Table B holds the same points as the rows below, measured another way and shuffled. Each row below is followed by which row of B it is.
In the rows, 100 means zero.
B:
<45>: [102  91 103 124 119 116  96  89  94  99  87 106 106 104 109 121  91  95
 108  89 101 103 102]
<39>: [103  92 105 117 122 114  92  88  95  96  90 105 101 107 104 122  87  96
 103  90 103  96 105]
<100>: [104  89 110 123 108 121  99  94  93 101  87 111  99 108 107 122  92  92
 110  88  99  99 103]
<92>: [103  93 104 116 121 114  92  89  96  96  88 107  99 108 106 123  87  97
 102  89 103  96 106]
<101>: [104  94 107 113 117 115  90  89  98  93  87 111  94 110 103 125  86  95
  99  90 105  93 108]
<96>: [106  89 110 109 114 116  91  91  96  91  87 112  92 111 103 125  85  95
  98  89 104  91 108]
<56>: [104  92 108 110 129 108  90  88 103  94  91 104  94 111 102 125  86  99
  99  87 106  92 110]
<46>: [105  94 104 110 127 108  89  87  98  95  92 103  95 109 102 125  87  98
  98  91 105  93 108]
<80>: [105  91 107 114 120 115  97  93  99 100  91 104  95 109 104 124  90  97
 104  88 101  93 107]
<75>: [104  90 111 124 102 125  92  93  90  95  83 117 102 108 109 123  87  93
 104  90 101  98 104]
<71>: [104  86 112 123 107 124  99  94  94 101  85 114 100 108 108 123  88  93
 110  87 102  98 104]
<65>: [ 98  95  95 133 139 104  97  86 100 109  98  88 116 100 110 113  96 100
 116  85  97 109 101]
<66>: [104  90 107 120 124 117  91  89  99  96  88 107  97 110 105 122  85  96
 104  86 104  94 108]
<109>: [104  88 108 117 123 116  94  91  99  96  88 107  94 111 105 123  88  95
 104  85 103  95 108]
<50>: [104  91 105 115 121 113  91  88  96  94  88 106  99 108 105 121  87  96
 102  90 103  95 106]
<74>: [105  90 109 114 121 116  93  91  99  96  88 109  94 110 103 124  85  96
 101  87 105  93 107]
<72>: [103  92 104 117 123 113  92  89  96  97  89 105 101 107 106 120  89  96
 105  88 102  98 105]
<62>: [105  91 111 115 109 121  93  93  94  93  84 116  92 111 104 125  87  93
 100  91 103  93 107]
<81>: [106  87 110 118 127 115  97  91 104 104  94 103  91 113 104 127  90  97
 109  82 102  94 108]
<57>: [105  87 112 122 110 126  97  94  94  96  83 116  96 111 108 124  86  93
 107  85 103  96 105]
<79>: [102  94 101 117 129 108  90  85  97  94  89 103 105 105 105 120  86  98
 101  91 103  99 105]
<37>: [104  90 107 117 122 116  93  89  99  96  87 108  98 108 105 123  85  96
 103  86 104  94 107]
<49>: [ 99 101  98 102 105  96  98  98 101  98 100  99 103  98 102 100  99 102
  98 101 100 102 100]
<59>: [106  89 113 112 116 118  94  92  99  95  86 115  91 112 103 128  84  95
 102  87 106  92 109]
<93>: [105 103  97  84 185  69  82  76 122  97 113  74  82 112  88 127  87 108
  88  87 112  84 118]

[112 127  74 128 106  86  94  80 124  90 111 120 100 124  91 103 109 119
 107 104 102  99 117  88 102 104 109 115  76]  <92>
[112 125  72 129 106  87  95  77 123  91 110 111 101 120  90 103 109 118
 107 105 103  99 118  88 102 104 109 115  74]  <50>
[117 139  64 130 106  89  89  84 124  89 105 115  96 119  88 108  99 115
 103 106 101 101 117  84  94  97 111 113  69]  <79>
[124 112  74 129 114  91  99  67 120  94 117 110  97 122  94  80 137 129
 113 104 109  94 111  96  99 114  96 120  74]  <81>
[114 125  68 134 104  82  96  85 115  87 115 108 101 115  85  96 113 112
 107 113 108 100 123  98  96 113 109 117  72]  <46>
[110 120  73 128 108  90  98  76 124  92 114 121 103 125  96  96 124 127
 113 102 105  97 112  86 104 106 105 114  70]  <109>
[111 121  68 137 104  83  98  82 115  89 116 112 103 111  87  96 119 117
 114 113 111  98 123  94  95 108 110 116  69]  <56>
[102 117  83 122 103  90  94  64 129  93 114 134 110 140 102 112 112 125
 115  90  94  97 104  82 125 101 115 107  86]  <75>
[103 111  86 133 100  88 101  73 121  94 118 123 112 128  96 102 121 125
 113 100 102  96 116  88 120 112 112 113  82]  <62>
[125 133  79 122 111  97  90  73 135  95 104 125  97 133 100 105 109 123
 104  93  96  96 101  80 108  92 104 111  78]  <45>
[107 111  83 140  99  88 102  70 117  94 119 125 113 125  96 104 130 130
 121 104 107  97 119  87 114 106 113 113  80]  <59>
[107 118  75 134 102  78  99  80 119  91 117 115 107 120  90 100 113 121
 113 107 104  98 122  90 106 112 112 115  78]  <101>
[111 125  71 135 108  88  95  72 124  91 112 124 101 124  94  99 118 124
 112 104 107  96 117  87 104 100 108 113  70]  <66>
[113 123  75 133 106  89  95  74 123  92 113 125 104 124  95 102 118 124
 112 103 105  97 117  84 105  99 110 112  74]  <37>
[117 128  75 126 109  90  93  78 127  92 109 113  98 124  93 100 113 120
 106 101 102  97 111  88 101 102 106 112  75]  <72>
[100 109  91  99 100  98  97 103 102  98  99  99  99  96  98 104  93  99
  97 103 100 102 101 100  95  98 102 100  95]  <49>
[103 112  82 129  99  84 100  74 117  95 118 115 111 119  92 104 121 121
 116 107 104  99 121  90 112 113 112 116  78]  <96>
[108 115  86 128 105  94  97  65 130  95 114 137 109 139 105 108 125 134
 115  91 101  97 103  76 122  99 107 111  80]  <57>
[115 130  75 126 107  90  92  78 123  90 109 116 100 126  93 102 109 117
 106 102 102  99 116  87 102 103 108 113  75]  <39>
[152 154  55 105 130  99  79  79 141  94  93 109  73 127  97  84 104 117
  90  91 100  94  94  93  79  90  87 108  67]  <65>
[113 115  85 127 108  98  95  63 132  97 110 138 105 139 106 106 127 131
 115  89 101  94 101  76 121  94 106 109  88]  <71>
[135 138  25 154 109  61  99 126  86  75 120  48  83  56  47  52 120  94
 103 154 139 104 172 138  25 137 101 131  38]  <93>
[106 119  77 138 105  88  97  76 119  92 116 123 106 123  93 101 122 125
 114 104 107  96 119  87 108 103 110 114  75]  <74>
[118 107  77 127 108  92  98  74 119  93 116 116 103 124  93  91 123 122
 110 103 108  96 114  96 105 114 103 117  80]  <80>
[117 112  88 117 111  98  98  64 130  99 110 120 103 135 104  97 126 132
 111  88  97  92 100  84 118 106 101 112  89]  <100>
